Below is a small trained network, with its code and all its weights. Each question gives an input and a class and asks what happens when units are switched off, that is, made to give their printed mean instead of their output.

import numpy as np


def w(rows, s, z=0):
    codes = np.array(rows[::2]) - 128.0
    scale = np.full(codes.shape[1], s)
    scale[-1] = z or s
    return codes * scale


def norm(h):
    return h / np.sqrt((h * h).mean(-1, keepdims=True) + 1e-5)


def f(y):
    return np.maximum(y, 0)


def log_softmax(a):
    a = a - a.max(-1, keepdims=True)
    return a - np.log(np.exp(a).sum(-1, keepdims=True))


def net(x, mask):
    res = np.array(x, float).reshape(1, 5) / 4 @ E
    u = 0
    for l in range(4):
        y = f(norm(res) @ A[l][:, :-1].T + A[l][:, -1])
        res = res + np.where(mask[u : u + 4], y, B[l][:, -1]) @ B[l][:, :-1]
        u += 4
    return log_softmax(norm(res)[-1] @ U[:, :-1].T + U[:, -1])


A, B = {}, {}
E = w([
[61,39,250,147,111],'x0',
[127,141,121,215,43],'x1',
[92,254,146,115,131],'x2',
[89,59,93,108,64],'x3',
[26,124,106,208,184],'x4',
],0.0073)
A[0] = w([
[141,107,55,157,138,106],'0.n0',
[111,196,205,255,124,3],'0.n1',
[80,127,59,168,139,94],'0.n2',
[31,101,199,115,176,48],'0.n3',
],0.0076,0.0039)
B[0] = w([
[135,117,156,209,153,209],'0.n0',
[77,250,177,194,112,250],'0.n1',
[172,113,162,182,180,218],'0.n2',
[80,85,196,124,214,241],'0.n3',
],0.011,0.0025)
A[1] = w([
[79,166,59,84,109,2],'1.n0',
[88,184,254,107,38,101],'1.n1',
[98,38,165,143,62,25],'1.n2',
[205,64,108,48,196,23],'1.n3',
],0.0077,0.0029)
B[1] = w([
[148,208,123,28,164,144],'1.n0',
[141,110,105,175,134,253],'1.n1',
[90,190,175,85,41,201],'1.n2',
[232,132,254,175,116,198],'1.n3',
],0.0085,0.0043)
A[2] = w([
[201,41,65,178,161,170],'2.n0',
[163,192,170,124,146,167],'2.n1',
[154,223,78,105,255,250],'2.n2',
[96,158,165,107,53,176],'2.n3',
],0.0078,0.0024)
B[2] = w([
[148,70,131,211,149,198],'2.n0',
[75,223,2,52,174,214],'2.n1',
[147,55,73,56,44,255],'2.n2',
[84,62,63,110,45,200],'2.n3',
],0.009,0.0053)
A[3] = w([
[153,112,173,187,151,17],'3.n0',
[151,176,138,59,129,95],'3.n1',
[122,219,170,168,117,1],'3.n2',
[255,146,148,121,142,18],'3.n3',
],0.0095,0.0018)
B[3] = w([
[116,147,54,68,147,206],'3.n0',
[129,128,76,101,147,234],'3.n1',
[21,225,67,146,141,223],'3.n2',
[155,187,255,84,153,252],'3.n3',
],0.01,0.0028)
U = w([
[200,145,100,166,87,1],'0',
[201,130,170,79,155,132],'1',
[146,158,45,73,127,192],'2',
[55,193,95,171,122,155],'3',
[57,84,176,126,180,131],'4',
[116,80,145,136,4,103],'5',
[150,78,82,193,174,137],'6',
],0.021,0.0066)

Each question gives the input, the list of numbers given to net, and the class t.
The units are the neurons (one row each of A and B). Each row of codes is followed by its name. A weight is (code - 128) times the scale printed after its matrix; where a second scale follows, it is the last column's (A, B and U).
mask holds one flag per neuron, layer by layer. A switched-off neuron (its flag False) gives its mean, the last column of its row in B, instead of its output. The means were averaged over made-up inputs and are rounded, as every weight is.
A unit's drop is (log p(t) with every unit on - log p(t) with that unit switched off) / (log p(t) with every unit on - log p(t) with every unit switched off).
The circuit of an input: a set's keep is (log p(t) with only the set's units on - log p(t) with every unit switched off) / (log p(t) with every unit on - log p(t) with every unit switched off). Starting from the 12 units with the biggest drops (on a tie, the unit counted first), units are removed one at a time, each time the one whose removal leaves the highest keep (on an exact tie, the one counted first), for as long as the keep stays at least 0.8.
circuit, biggest first: the units of the circuit, biggest drop first
unit that matters most: the unit with the biggest drop
k most important neurons: the k neurons with the biggest drops, biggest first
k most important neurons of layer l: the k neurons of layer l with the biggest drops, biggest first
drop of u: that unit's drop, to one decimal
input [2,6,4,-1,-8], class 3: 2 most important neurons of layer 1 => [1.n1 1.n2]
input [-2,-2,-2,3,-8], class 1: unit that matters most => 3.n3
input [-8,3,8,4,6], class 2: circuit, biggest first => [2.n2 1.n0]
input [1,0,8,8,1], class 5: circuit, biggest first => [0.n1 3.n2]
input [0,-7,-8,-5,1], class 1: 2 most important neurons => [1.n3 3.n3]
input [-8,3,-5,2,-3], class 0: circuit, biggest first => [3.n3 2.n0]
input [-5,4,8,6,3], class 2: circuit, biggest first => [2.n2 1.n0 0.n1]
input [0,2,-5,4,4], class 6: circuit, biggest first => [0.n2 2.n0]
input [1,-4,0,3,-2], class 1: 2 most important neurons => [0.n1 1.n3]
input [4,-8,7,-5,-5], class 2: 2 most important neurons => [2.n1 3.n1]
input [1,-6,3,-5,1], class 2: 2 most important neurons => [2.n2 2.n1]
input [-4,0,4,8,8], class 6: 2 most important neurons of layer 0 => [0.n2 0.n1]
input [-2,7,3,-8,-8], class 2: 2 most important neurons of layer 2 => [2.n1 2.n2]
input [-1,0,-6,-8,1], class 1: circuit, biggest first => [3.n3]
input [-4,-6,2,4,8], class 6: 3 most important neurons of layer 0 => [0.n2 0.n1 0.n0]
input [-5,-4,-1,-4,-4], class 1: 3 most important neurons => [1.n3 3.n3 0.n1]
input [-5,-4,-2,8,-1], class 1: drop of 3.n3 => 0.3
input [-3,3,-4,-5,0], class 6: drop of 0.n0 => 0.2
input [-3,-2,-4,-2,-2], class 1: drop of 3.n3 => 0.1
input [-1,-6,-2,1,1], class 1: circuit, biggest first => [1.n3]
